Below are the code and all the weights of a small trained network. Each question names an input and a class and asks about switching units off, where a switched-off unit gives its printed mean instead of its output.

import numpy as np


def w(rows, s, z=0):
    codes = np.array(rows[::2]) - 128.0
    scale = np.full(codes.shape[1], s)
    scale[-1] = z or s
    return codes * scale


def f(y):
    return np.maximum(y, 0)


def log_softmax(a):
    a = a - a.max(-1, keepdims=True)
    return a - np.log(np.exp(a).sum(-1, keepdims=True))


def net(x, mask):
    res = np.array(x, float).reshape(1, 5) / 4 @ E
    y = f(res @ A[0][:, :-1].T + A[0][:, -1])
    res = res + np.where(mask, y, B[0][:, -1]) @ B[0][:, :-1]
    return log_softmax(res[-1] @ U[:, :-1].T + U[:, -1])


A, B = {}, {}
E = w([
[70,150,201,133,81,6,248,97,101,186,157],'x0',
[40,145,84,205,139,97,100,117,139,114,66],'x1',
[151,56,154,102,170,11,47,175,127,40,142],'x2',
[131,112,97,121,94,136,150,113,126,85,156],'x3',
[106,136,150,254,139,122,234,210,229,117,96],'x4',
],0.0075)
A[0] = w([
[185,123,151,196,123,122,141,133,179,112,131,68],'n1',
[142,88,135,234,117,145,198,185,161,107,168,5],'n2',
[153,92,173,146,140,41,77,196,135,172,147,153],'n3',
[115,74,166,105,145,43,94,171,158,73,128,35],'n4',
[82,224,167,127,98,190,133,150,132,218,128,147],'n5',
[54,180,148,63,114,23,202,102,118,140,158,68],'n6',
[119,177,191,130,98,99,162,135,172,77,84,96],'n7',
[78,145,141,89,103,78,157,160,107,167,161,26],'n8',
[114,83,128,96,99,108,143,10,1,102,92,108],'n9',
],0.0077,0.0025)
B[0] = w([
[140,239,173,15,186,48,117,92,146,129,10,179],'n1',
[196,186,151,83,124,101,136,66,142,188,18,216],'n2',
[168,24,182,138,46,132,196,99,105,82,200,218],'n3',
[114,42,31,179,139,129,191,53,104,155,224,225],'n4',
[70,1,80,219,30,60,197,135,133,129,112,218],'n5',
[36,208,75,154,229,157,135,248,178,140,182,255],'n6',
[107,186,147,97,114,111,70,126,157,141,94,183],'n7',
[162,120,58,66,214,183,93,201,202,128,86,188],'n8',
[127,133,213,133,131,61,58,80,143,159,120,240],'n9',
],0.0063,0.0078)
U = w([
[150,67,101,167,91,136,179,99,124,124,155,56],'0',
[143,137,69,88,200,179,90,248,167,126,130,82],'1',
[174,178,203,90,134,70,95,90,96,146,67,2],'2',
[138,106,183,144,82,142,103,167,161,111,134,218],'3',
[132,134,139,131,133,139,150,144,86,92,125,229],'4',
],0.011,0.0034)

Each question gives the input, the list of numbers given to net, and the class t.
The units are the neurons (one row each of A and B). Each row of codes is followed by its name. A weight is (code - 128) times the scale printed after its matrix; where a second scale follows, it is the last column's (A, B and U).
mask holds one flag per neuron, in row order. A switched-off neuron (its flag False) gives its mean, the last column of its row in B, instead of its output. The means were averaged over made-up inputs and are rounded, as every weight is.
A unit's drop is (log p(t) with every unit on - log p(t) with that unit switched off) / (log p(t) with every unit on - log p(t) with every unit switched off).
The circuit of an input: a set's keep is (log p(t) with only the set's units on - log p(t) with every unit switched off) / (log p(t) with every unit on - log p(t) with every unit switched off). Starting from all 9 units, units are removed one at a time, each time the one whose removal leaves the highest keep (on an exact tie, the one counted first), for as long as the keep stays at least 0.8.
circuit, biggest first: the units of the circuit, biggest drop first
most important unit: the unit with the biggest drop
k most important neurons: the k neurons with the biggest drops, biggest first
drop when u is switched off: that unit's drop, to one decimal
input [-5,6,5,2,-4], class 4: most important neuron : n6
input [-7,-1,-4,8,-8], class 2: circuit, biggest first : n6, n9
input [8,5,-4,-1,8], class 1: 4 most important neurons : n6, n8, n9, n3
input [0,-3,-5,3,8], class 2: circuit, biggest first : n2, n1
input [3,4,-2,1,7], class 2: 2 most important neurons : n2, n1
input [-3,3,6,6,3], class 0: 2 most important neurons : n4, n6
input [-2,1,-5,-4,-2], class 0: 3 most important neurons : n5, n6, n1
input [-3,-2,-1,7,7], class 2: circuit, biggest first : n2, n1
input [-6,-7,-8,5,-2], class 0: 2 most important neurons : n6, n5
input [-7,-2,-8,-6,-2], class 0: 2 most important neurons : n5, n6
input [7,2,-3,5,1], class 1: circuit, biggest first : n6, n8
input [-6,-8,6,1,-2], class 4: 2 most important neurons : n6, n5
input [2,7,8,-2,-1], class 0: 2 most important neurons : n4, n3
input [8,-5,6,-6,-6], class 1: 3 most important neurons : n6, n8, n5
input [-6,3,-6,-3,-8], class 2: circuit, biggest first : n6
input [2,1,-1,-2,8], class 2: 2 most important neurons : n2, n1
input [-2,4,-3,3,-6], class 2: drop when n9 is switched off : 0.5
input [8,7,-6,-6,-2], class 1: drop when n2 is switched off : 0.0
input [6,1,-2,-3,-6], class 1: drop when n2 is switched off : 0.1
input [-6,2,3,6,8], class 2: most important unit : n2
